Each row has a hidden trait or not; one of two labels after the row says which. A new part has a new trait and new labels.
In the rows, 128 means zero.
[ 99 133 125 109 121 120 143 140 127 121 142 123 145 130 205 106 109 102
 138 134 113 126 137 126 140 150 121 119  78  27 149 158 104 145 152 211
  73 154 111 145  95 135 118 142 112 106 102 166 133 107 126 178 118 177
 175 140 155 113 147 110 137 126 148 146 107 129 135 102 155 127 105 108
  99 174 126 119  98 135  70 145 107   1 141 144  67 107 117 133 184 142
 152 113 161 178 136 158 130 122 118 115 117 137 107  75 151 148 218 126
 129 169  95 135 147 119 126 154  79 126 110 126  99 129 144 123 108 132
 126 114 112 128 119 124 145 161  80 108 125 153 158 160 127 130 130 120
 121 136 133 110 132 112 121 127 135 140 155] : R
[ 92 136 127 105 122 118 146 131 128  98 145 118 140 128 237  97 104  96
 135 129 124 124 138 126 146 153 111 127  69  38 148 157 102 148 157 226
  73 158 111 151  98 132 117 133 120 104 107 165 135 102 119 176 122 184
 172 146 162 118 148 117 133 121 141 147 109 129 138 111 163 124 102 109
 103 174 127 113  93 139  85 151 105   1 137 140  66 114 118 134 186 139
 152 109 166 173 133 145 126 122 112 130 124 144 114  94 154 146 224 129
 134 170  99 133 153 114 124 151  73 129 101 133 116 131 161 131 112 131
 119 117 126 136 114 125 151 154  95  99 127 146 167 157 131 131 138 118
 127 141 133 105 135 112 119 126 137 144 152] : R
[119 124 128 139 141 140 108 132 126 119 116 141 134 115  76 131 116 111
 123 131 181 126 134 133 136 128 146 146 134 125 112 129 121 132 134 116
 110 119 128 133 118 134 129 123 128 141 139 122 124 125 131 138 128 120
 125 121 131 125 128 146 144 114 132 132 132 122 153 136 142 129 119 137
 118 127 127 129 105 129 132  82 119 149 130 140 119 131 129 134 138 122
 143 122 136  95 141 124 122 130 180 146 133 125 114  93 140 131 103 141
 132 124 113 119 134 121 126 112 125 131 133 120 104 107 135 126 122 137
 127 131 147 109 125 125 121  99 110 110 123 148 143 139 123 134 117 130
 118 128 123 137 130 141 125 138 133 125 131] : L
[122 129 129 129 129 127 127 124 128 116 128 126 124 125 149 124 126 127
 127 124 140 127 130 129 130 125 124 133 128 136 125 130 128 128 131 132
 134 126 129 130 129 129 127 122 135 127 133 125 129 127 124 129 131 129
 129 131 131 132 128 133 129 124 125 131 130 127 131 135 132 128 126 129
 131 129 128 126 124 129 138 127 127 140 127 123 129 132 127 130 127 126
 131 127 130 125 131 121 126 126 134 136 134 132 129 132 130 128 126 133
 131 126 129 126 127 126 127 125 125 132 125 132 137 130 136 134 133 127
 125 131 138 129 123 128 131 122 138 121 127 123 132 127 129 128 131 128
 131 129 127 126 129 128 128 128 130 129 126] : L
[123 128 130 131 132 130 122 124 128 115 125 129 126 122 142 126 124 121
 126 126 152 127 134 131 132 125 131 137 129 139 121 131 127 131 132 129
 132 124 130 132 126 129 127 122 134 131 137 124 128 126 125 131 130 126
 126 129 133 130 128 136 132 122 127 132 131 125 137 137 136 127 124 131
 127 128 128 125 116 130 136 118 126 144 128 129 126 132 129 131 129 125
 133 126 132 117 134 120 125 125 145 141 134 131 125 124 134 128 116 136
 133 126 126 124 129 124 126 119 124 131 125 130 132 124 138 132 131 133
 124 131 143 126 123 128 127 114 134 116 126 129 135 130 128 130 128 128
 129 130 126 129 129 132 127 130 131 128 127] : L
[ 88 138 128 102 122 118 149 127 126  87 147 117 139 127 248  92 101  91
 137 128 130 123 134 127 153 156 102 133  61  43 150 159  96 146 164 236
  71 160 111 152  94 130 115 129 122 102 109 167 134  97 116 179 122 190
 173 147 166 119 148 120 128 118 138 148 111 131 139 114 168 121 100 110
 106 174 127 111  92 141  88 152 103   1 135 139  64 119 120 134 191 137
 150 107 170 168 129 139 123 125 107 137 123 150 117 104 155 145 236 130
 135 175  99 133 162 112 123 152  71 128 100 134 123 127 172 131 110 126
 116 118 134 140 114 125 152 148  96  95 129 144 177 154 136 132 140 117
 128 144 134 101 136 115 116 125 136 147 150] : R
[161 116 128 135 128 120 109 134 151 156 126 131 129 130  92 122 104 111
 128 131 124 132 115 135 143 126 131 115 126 104 123 121 107 104 154 138
 134 141 122 155 110 118 126 134 115 116 115 130 128 130 135 105 132 175
 125 129 125 116 131 124 132 139  88 138 131 135 127 122 130 119 129 132
 134 127 127 112 133 144 129 107 122 143 150 121 117 108 118 127 128 136
 134 132 125 116 117 140 140 144 160 142 131 118 117 134 158 122 165 127
 127 142 122 123 132 140 130 116 136 101 138 121 122 144 100 128 143 158
 118 126 108 192 110 132 117 136 119 132 133 137 185 133 119 128 107 133
 135 117 118 128 121 103 124 134 129 119 140] : R
[ 96 129 149 169 118 127 161 155  65 135 128 125 140 119  19 152 129 169
 171 163 152 113 142 140 187 174 147 109 148 137 101 182 130 148 169  99
  42 111 149  90 191 122 138 131 104 166 145 124 141 148 124  66 146 135
 102  82 136 135 134 114 105 130 171 132 169 121  72  97 138 125 124 123
 154 149 132 120 108 108 164 151 132  38 120 144  87 107 154 180 157 149
  78 148 159 141 151 130 122  77 109 111 115 171 135 153 120 110 186 128
 144 152 127 157 127 125 145 139 155 118 140 106 136 183 133  81 119 255
 146 123  93 113 113 135 103 255 139 152 152 143 105 109 111 121 161 139
 156 128 131 138 141 106 143 137 171 127 148] : R
[ 94 136 128 113 121 118 144 131 129  97 143 117 136 128 255 101 105  99
 136 127 123 125 147 128 139 148 114 124  78  43 144 161 107 149 154 218
  80 152 113 149 102 135 116 132 125 104 114 160 135 107 119 176 124 175
 170 146 158 119 149 116 138 122 140 152 111 125 136 116 163 126 103 108
 104 177 127 113  93 137  88 155 107   1 137 134  68 115 118 136 182 140
 152 111 163 176 138 147 127 116 122 126 129 143 113  89 154 146 216 133
 135 167  99 133 144 116 125 149  74 131 100 135 118 136 159 134 118 134
 120 119 130 132 111 126 149 149 105  97 124 142 162 156 128 129 137 118
 132 137 131 106 134 112 119 124 137 144 151] : R
[113 127 143 183 125 130 142 131  94 139 121 117 140 145   7 144 119 148
 157 148 129 123 117 113 146 149 144 129 139 174 134 189 112 146 139 131
  70 145 134 116 151 117 136 127 108 144 127 116 132 145 134 105 136 138
 105 101 124 131 135 127 109 132 107 124 145 113  91  98 138 133 129 125
 136 123 132 137 107 112 143 115 137 134 104  99  90 105 146 147 125 142
 109 130 145 143 143 128 122  99 113 136 114 149 128 130 132 127 150 121
 136 146 111 153 154 132 138 116 134 138 143  94 123 156 123  99 120 202
 139 122 124 131 115 118 127 167 118 122 138 153 126 124 128 124 138 141
 160 124 123 116 146 132 149 143 164 133 138] : R
[141 123 128 131 129 124 120 129 136 135 128 129 127 128 117 124 117 120
 128 129 128 130 124 132 135 125 128 124 125 118 125 127 120 118 140 135
 131 134 125 140 121 124 127 129 124 123 125 129 128 128 131 117 131 148
 128 129 128 124 129 126 130 132 111 133 131 130 127 127 129 124 129 130
 132 128 128 121 130 136 132 118 127 133 138 125 122 121 124 128 126 131
 131 129 127 121 125 131 133 135 142 135 130 125 123 134 140 125 146 128
 128 132 124 125 130 133 129 122 132 116 130 126 126 135 118 130 135 140
 123 127 121 155 119 130 124 130 127 128 130 130 152 130 124 128 119 130
 131 123 124 128 125 118 126 131 128 124 132] : L
[115 126 143 184 125 130 142 132  92 143 120 118 141 146   1 146 121 149
 159 150 128 123 116 113 148 150 145 127 140 176 135 192 112 145 138 129
  66 146 134 115 151 117 137 129 105 145 126 118 131 146 135 102 134 138
 105 101 121 131 136 126 109 132 109 123 145 112  87  95 137 134 130 125
 140 124 132 138 109 110 141 114 138 131 103  99  90 103 147 148 126 143
 108 130 144 145 143 130 122 101 115 134 112 148 129 127 132 128 148 121
 135 153 108 155 155 133 139 116 138 136 145  90 120 156 122  97 118 200
 140 121 122 131 112 116 125 170 115 124 140 156 127 125 128 124 137 142
 159 123 123 115 145 131 149 144 163 134 139] : R
[146 121 126 132 129 124 117 133 139 147 127 131 131 129  95 126 117 118
 129 130 123 130 120 131 136 126 130 121 126 114 126 125 115 112 143 133
 129 137 125 142 118 123 127 133 118 122 118 130 127 130 133 115 130 153
 128 127 125 120 129 125 131 134 108 133 131 133 126 123 128 124 129 131
 129 129 128 120 130 137 126 114 125 131 140 126 121 116 123 127 128 133
 131 130 126 123 123 136 135 135 144 134 129 121 121 129 144 125 148 127
 126 133 124 125 130 135 129 121 132 112 135 123 121 134 110 127 133 149
 124 126 114 160 121 130 122 135 122 131 130 134 158 131 123 128 115 131
 130 122 123 130 124 114 126 132 127 122 133] : L
[103 127 148 184 122 129 153 143  75 141 123 120 142 135   1 151 122 163
 168 160 140 118 127 124 170 166 148 119 146 166 120 195 119 147 156 115
  47 132 141  98 174 117 139 131 101 158 134 118 137 148 130  84 140 139
 100  87 126 134 136 121 104 132 134 127 159 114  70  92 138 131 126 124
 147 135 133 130 103 107 156 129 136  90 108 117  83 101 153 165 140 148
  91 141 153 145 148 131 121  86 109 124 112 162 131 137 128 120 170 123
 140 155 116 160 144 130 144 126 147 129 145  94 127 172 127  85 117 236
 145 121 106 123 111 124 114 232 127 137 146 153 116 117 120 121 150 142
 162 125 126 125 146 119 149 143 174 133 144] : R
[124 126 126 133 133 134 121 132 126 131 123 135 132 123  94 131 122 122
 125 130 151 127 130 130 132 128 137 135 130 134 121 128 125 128 130 120
 116 124 128 130 122 130 129 127 127 136 131 126 126 127 130 133 128 124
 126 118 129 125 128 136 136 122 135 130 129 125 138 129 133 129 125 133
 122 125 127 130 117 128 129 104 124 135 129 135 123 129 129 130 131 125
 135 125 131 110 134 127 126 129 155 136 129 127 121 107 133 130 117 133
 130 125 120 126 130 126 128 119 128 128 131 124 114 117 129 126 125 131
 128 128 134 119 126 127 126 113 116 121 126 140 134 135 125 131 122 129
 121 127 126 134 129 134 127 134 131 126 130] : L
[ 84 139 127  88 126 120 151 134 118 110 153 127 153 128 147  91  97  85
 137 139 124 123 106 122 172 174  95 141  36  27 170 152  78 138 167 255
  26 180 103 153  75 123 117 140  98 104  81 189 130  86 119 184 113 215
 182 142 170 111 146 118 114 118 145 136 103 144 137  85 163 117  98 113
 100 166 129 116  98 144  69 137  96   1 133 161  46 117 119 131 216 138
 145 104 176 165 113 145 123 144  77 139 101 155 117 104 152 145 255 116
 127 195  97 140 192 109 124 159  77 114 112 122  98 107 164 123  86 122
 119 108 106 144 134 122 152 166  54 106 137 163 191 157 145 137 134 115
 111 150 140 101 134 122 113 130 129 145 153] : R
[159 118 129 138 129 117 110 127 157 141 128 127 122 128 114 114  99 107
 127 126 132 131 118 137 147 122 124 119 123 115 118 123 105 106 164 153
 148 143 123 162 115 116 123 126 122 115 122 125 129 127 130 100 136 183
 123 135 129 119 131 128 132 137  81 144 136 134 128 132 137 117 130 132
 139 130 127 106 130 148 141 109 121 164 152 112 119 112 118 128 125 135
 137 130 130 111 119 130 139 142 164 153 139 120 119 150 161 120 168 132
 131 141 124 119 132 138 129 111 129 101 130 128 138 151 111 137 151 168
 112 130 119 202 101 134 120 126 137 125 133 129 194 130 120 128 111 132
 143 119 115 127 122 101 122 132 129 119 138] : R
[148 127 123 118 125 127 148 114 107  62 112 132 107 158 184 113 138 147
 131 133 168 116 123 127  99 175 154 123 103 110 120 145 121 157 138 142
 136 156 133  90 150 107 129 132 133 137 119 139 110 120 121 160 147 160
 130 135 128 133 119 146 141 122   1 151 118 148 134 148 120 132 127 127
 139  99 130 116 130 156 144 117 143  33 119  94 126 150 141 145 133 112
  87 138 135 115 118 145 128 163 189 116 114 136 126 111 140 130 171 135
 139 114 130 121 118 137 133 136 124 156 136 149 175 108 182 158 113  94
 125 138 164  95 128 132 121 100 205 113 113 128 122 129 135 128 130 148
  96 116 122 116 128 157 111 142 120 162 146] : R
[103 132 126 118 119 119 141 139 131 114 138 118 138 129 251 109 112 107
 136 129 116 126 153 128 127 141 131 114  93  37 137 159 116 150 148 198
  87 142 115 143 106 141 118 137 126 105 116 153 136 114 126 173 123 160
 169 141 151 117 149 111 148 127 145 152 110 122 135 115 157 131 108 105
 101 181 125 117  97 135  80 152 111   3 141 133  76 106 117 134 175 143
 155 116 157 182 145 158 130 109 137 111 129 134 106  71 154 148 200 134
 134 155  94 132 130 122 127 149  79 133 104 132 110 142 142 130 121 136
 126 119 123 123 110 126 143 157 102 103 120 144 147 159 120 126 132 121
 134 130 129 111 133 107 125 124 139 140 155] : R
[105 128 149 192 123 129 151 132  81 131 121 114 139 143   1 147 116 156
 167 154 138 120 122 116 163 157 143 127 143 185 126 202 115 152 151 136
  51 143 139 107 167 115 138 124 106 151 134 112 136 148 130  92 141 140
  99  91 126 137 137 128 102 131 114 127 155 109  79  96 142 132 128 124
 145 129 133 133 102 108 158 122 138 124  99  99  84 103 154 160 131 146
  98 134 154 146 149 124 119  89 110 138 114 159 133 141 132 122 164 126
 142 157 112 159 154 130 142 116 140 139 142  92 135 172 132  94 122 227
 140 123 123 133 105 119 123 193 132 122 143 153 127 119 126 122 149 143
 170 124 123 115 149 127 151 144 175 135 139] : R
[107 127 148 192 123 129 150 137  79 139 121 115 143 142   1 150 118 158
 168 157 138 120 121 116 162 161 147 125 144 178 126 201 114 151 149 125
  48 142 139 104 166 116 138 128 103 153 132 115 135 147 132  90 139 142
  99  89 124 134 138 124 103 132 118 126 155 112  79  91 139 133 128 124
 145 129 133 136 103 107 153 119 138 113 102 102  81  99 153 160 130 147
  98 135 152 148 148 129 120  90 107 133 112 159 130 137 131 123 163 122
 139 158 112 160 153 132 143 118 142 135 145  89 127 171 127  90 118 233
 143 121 116 132 109 119 120 208 123 128 145 157 121 122 125 122 146 144
 167 124 124 119 149 125 154 146 173 134 141] : R
[145 122 129 131 128 123 119 130 142 142 127 129 127 130 106 123 114 118
 128 129 127 130 121 132 137 127 128 122 127 128 124 124 115 113 146 138
 134 135 124 146 119 122 126 130 122 121 121 128 128 129 131 112 131 159
 125 130 128 121 129 127 132 133 104 134 131 132 126 127 131 123 129 130
 131 129 127 119 131 139 130 115 125 135 141 122 121 119 122 128 127 132
 132 130 127 120 123 133 135 135 145 137 132 123 122 134 146 124 151 130
 128 136 125 124 130 134 129 120 131 113 133 126 127 138 114 130 137 146
 121 128 117 165 117 131 122 131 127 129 131 132 162 129 123 128 116 131
 133 123 121 128 124 113 125 131 127 122 134] : L
[109 127 149 195 124 130 148 135  82 143 120 115 142 147   1 150 118 157
 168 157 133 120 117 113 158 157 148 126 146 183 132 204 111 151 147 130
  46 145 138 108 163 114 139 128 102 151 128 114 134 149 134  95 137 143
  97  90 121 133 138 125 102 133 109 125 153 110  78  89 139 134 129 123
 141 125 134 137 101 105 150 114 139 124  99  98  83  99 152 156 129 147
  99 134 152 146 147 129 121  91 109 135 110 157 130 132 133 124 161 120
 137 157 108 161 158 133 142 116 141 138 147  86 123 165 124  90 118 225
 142 120 118 133 109 117 121 192 118 125 142 159 124 122 126 122 143 145
 167 123 123 115 150 129 154 147 173 134 141] : R
[122 126 129 133 135 134 119 127 128 118 122 132 129 122 115 128 120 119
 125 127 159 127 133 130 134 127 135 139 130 140 116 130 127 131 133 122
 126 124 128 133 123 131 128 123 132 135 137 125 126 126 128 134 130 124
 126 126 131 128 128 138 136 119 129 132 130 124 142 136 136 128 124 133
 125 130 127 127 115 130 135 107 123 144 129 132 124 132 129 133 133 124
 136 126 133 111 135 122 124 127 158 142 131 130 122 114 135 129 113 137
 131 125 121 122 131 123 127 118 125 132 128 127 123 120 138 132 128 131
 125 131 143 118 123 127 126 110 126 116 125 135 138 133 126 131 125 129
 125 129 125 132 129 134 125 132 132 127 128] : L
